Below are the code and all the weights of a small trained network. Each question names an input and a target symbol and asks about switching units off, where a switched-off unit gives its printed mean instead of its output.

import numpy as np


def w(rows, s, z=0):
    codes = np.array(rows[::2]) - 128.0
    scale = np.full(codes.shape[1], s)
    scale[-1] = z or s
    return codes * scale


def f(y):
    return y / 2 * (1 + np.tanh(0.7978845608 * (y + 0.044715 * y**3)))


def softmax(a):
    e = np.exp(a - a.max(-1, keepdims=True))
    return e / e.sum(-1, keepdims=True)


def log_softmax(a):
    a = a - a.max(-1, keepdims=True)
    return a - np.log(np.exp(a).sum(-1, keepdims=True))


def net(x, mask):
    ids = ['ΔΞΩαβζτφ'.index(c) for c in x.split()]
    T = len(ids)
    res = E[ids] + P[:T]
    u = 0
    for l in range(2):
        q, k, v = (res @ M[l].T for M in (Q, K, V))
        z = softmax(np.where(np.tri(T) > 0, q @ k.T / 4**0.5, -1e9)) @ v
        res = res + np.where(mask[u], z, O[l][:, -1]) @ O[l][:, :-1]
        u += 1
        y = f(res @ A[l][:, :-1].T + A[l][:, -1])
        res = res + np.where(mask[u : u + 4], y, B[l][:, -1]) @ B[l][:, :-1]
        u += 4
    return log_softmax(res[-1] @ U[:, :-1].T + U[:, -1])


Q, K, V, O, A, B = {}, {}, {}, {}, {}, {}
E = w([
[146,138,165,128,146],'Δ',
[171,107,85,167,116],'Ξ',
[113,32,151,209,182],'Ω',
[148,185,114,26,189],'α',
[166,171,172,99,128],'β',
[147,137,146,138,131],'ζ',
[77,78,251,178,98],'τ',
[53,67,103,122,237],'φ',
],0.017)
P = w([
[254,67,231,13,106],'0',
[146,46,129,10,130],'1',
[117,81,144,29,121],'2',
[107,97,139,57,122],'3',
[96,107,137,83,119],'4',
[94,114,133,98,121],'5',
[86,116,126,120,129],'6',
[81,118,126,141,130],'7',
[84,129,128,154,133],'8',
[81,125,122,173,139],'9',
[81,136,125,190,139],'10',
[80,143,126,201,143],'11',
[72,155,137,205,142],'12',
],0.0072)
Q[0] = w([
[3,125,89,55,226],'L0H0',
[165,177,27,189,19],'L0H0',
[175,152,241,86,36],'L0H0',
[93,170,166,130,40],'L0H0',
],0.0049)
K[0] = w([
[24,47,210,138,135],'L0H0',
[254,111,63,63,68],'L0H0',
[131,98,171,10,175],'L0H0',
[160,176,106,104,35],'L0H0',
],0.0069)
V[0] = w([
[146,33,162,136,37],'L0H0',
[45,89,139,101,46],'L0H0',
[150,106,220,184,131],'L0H0',
[72,204,235,3,252],'L0H0',
],0.0049)
O[0] = w([
[74,85,107,41,79,217],'L0H0',
[90,151,118,221,136,92],'L0H0',
[243,153,108,109,117,202],'L0H0',
[173,121,254,16,254,252],'L0H0',
],0.0044,0.0018)
A[0] = w([
[134,132,50,106,158,164],'L0N0',
[106,116,113,138,11,214],'L0N1',
[174,81,101,86,127,253],'L0N2',
[140,82,189,171,139,218],'L0N3',
],0.011,0.0038)
B[0] = w([
[67,162,253,135,170,185],'L0N0',
[100,195,254,236,195,171],'L0N1',
[128,139,156,49,242,255],'L0N2',
[178,42,158,115,169,243],'L0N3',
],0.008,0.0053)
Q[1] = w([
[141,71,89,105,171],'L1H0',
[255,165,189,146,77],'L1H0',
[111,3,137,104,116],'L1H0',
[252,180,204,128,110],'L1H0',
],0.0069)
K[1] = w([
[47,48,110,136,75],'L1H0',
[223,149,105,143,2],'L1H0',
[137,4,143,163,66],'L1H0',
[221,225,67,138,44],'L1H0',
],0.0063)
V[1] = w([
[157,2,117,180,141],'L1H0',
[141,156,152,177,108],'L1H0',
[121,162,127,88,117],'L1H0',
[198,144,108,176,29],'L1H0',
],0.0075)
O[1] = w([
[213,108,121,65,103,160],'L1H0',
[77,137,207,67,160,92],'L1H0',
[2,87,145,194,89,123],'L1H0',
[125,53,105,115,203,9],'L1H0',
],0.0086,0.015)
A[1] = w([
[194,52,129,36,105,44],'L1N0',
[146,115,213,124,158,28],'L1N1',
[174,144,180,1,89,239],'L1N2',
[222,31,105,144,173,2],'L1N3',
],0.0076,0.0032)
B[1] = w([
[16,171,65,250,107,185],'L1N0',
[2,36,116,47,10,158],'L1N1',
[206,37,153,159,169,245],'L1N2',
[31,120,57,97,169,174],'L1N3',
],0.0066,0.012)
U = w([
[81,182,181,255,105,172],'Δ',
[148,169,147,114,87,254],'Ξ',
[103,133,132,124,85,53],'Ω',
[108,131,141,133,103,37],'α',
[90,113,95,143,152,110],'β',
[108,133,128,119,82,55],'ζ',
[71,97,165,129,52,78],'τ',
[224,106,164,76,206,124],'φ',
],0.0096,0.0067)

Each question gives the input, a string of symbols that net reads in full, and the target symbol t.
The units are the heads (4 rows each of Q, K, V and O) and the neurons (one row each of A and B). Each row of codes is followed by its name. A weight is (code - 128) times the scale printed after its matrix; where a second scale follows, it is the last column's (O, A, B and U).
mask holds one flag per unit, layer by layer, with each layer's heads first. A switched-off unit (its flag False) gives its mean, the last column of its rows in O or B, instead of its output. The means were averaged over made-up inputs and are rounded, as every weight is.
A unit's drop is (log p(t) with every unit on - log p(t) with that unit switched off) / (log p(t) with every unit on - log p(t) with every unit switched off).
The circuit of an input: a set's keep is (log p(t) with only the set's units on - log p(t) with every unit switched off) / (log p(t) with every unit on - log p(t) with every unit switched off). Starting from all 10 units, units are removed one at a time, each time the one whose removal leaves the highest keep (on an exact tie, the one counted first), for as long as the keep stays at least 0.8.
units of the circuit, in order: the units of the circuit, biggest drop first
unit that matters most: the unit with the biggest drop
top k neurons: the k neurons with the biggest drops, biggest first
top k neurons in layer l: the k neurons of layer l with the biggest drops, biggest first
drop when u is switched off: that unit's drop, to one decimal
input τ Ξ Ω Ω Ξ τ φ τ Δ Ξ β, target φ: top 3 neurons in layer 1	(L1N0, L1N1, L1N3)
input Ξ Ξ ζ τ, target τ: top 3 neurons	(L1N1, L0N3, L0N1)
input Ω α Ω Ω Ξ Ξ α α Ξ Δ, target φ: units of the circuit, in order	(L1H0, L0N1, L0N0)
input ζ Ω α β Ω ζ Ξ, target φ: unit that matters most	L1N0
input Ω Ξ Ξ Ξ β Ω ζ Ξ Ω, target β: top 4 neurons	(L1N0, L1N3, L0N3, L0N0)
input β τ Ω ζ, target φ: top 2 neurons in layer 1	(L1N2, L1N1)
input ζ β ζ φ ζ α φ α Ω τ, target τ: top 2 neurons in layer 1	(L1N1, L1N0)
input Ω Ξ φ Ξ τ α Ξ φ, target Ξ: top 3 neurons in layer 0	(L0N0, L0N2, L0N1)
input Ξ Ω φ ζ τ α Ξ α ζ ζ Ξ β, target φ: top 2 neurons	(L1N0, L0N0)
input φ Δ τ τ α Ξ β Ξ Ξ ζ, target φ: top 3 neurons	(L1N0, L0N0, L1N1)
input Ξ Ξ Ω Ξ, target Δ: top 3 neurons	(L0N1, L0N3, L0N2)
input ζ Ξ τ Ξ α Ω β Ω Δ ζ Ω τ φ, target φ: top 2 neurons in layer 0	(L0N3, L0N0)
input β ζ τ α τ Ξ α Ξ α Ξ Ξ Ω φ, target φ: top 2 neurons	(L0N3, L1N0)
input Ω α Ω ζ φ α α Δ, target φ: top neuron	(L0N0)
input Ω Ξ Ξ φ Ω φ, target Ξ: top 2 neurons	(L0N0, L1N2)
input Δ φ Ξ α τ ζ Ξ ζ α φ α, target Δ: drop when L0N3 is switched off	1.0
input Ξ α φ α Ξ ζ Ξ Ξ Ω, target β: drop when L1N0 is switched off	1.2
input Ξ ζ ζ Ξ Ξ ζ Ξ Ξ, target Δ: drop when L0N1 is switched off	1.0
input Ω τ Ξ α Ω α φ β α α, target Δ: drop when L0N0 is switched off	0.4
input φ β α Ω Ξ, target φ: top neuron in layer 0	(L0N2)
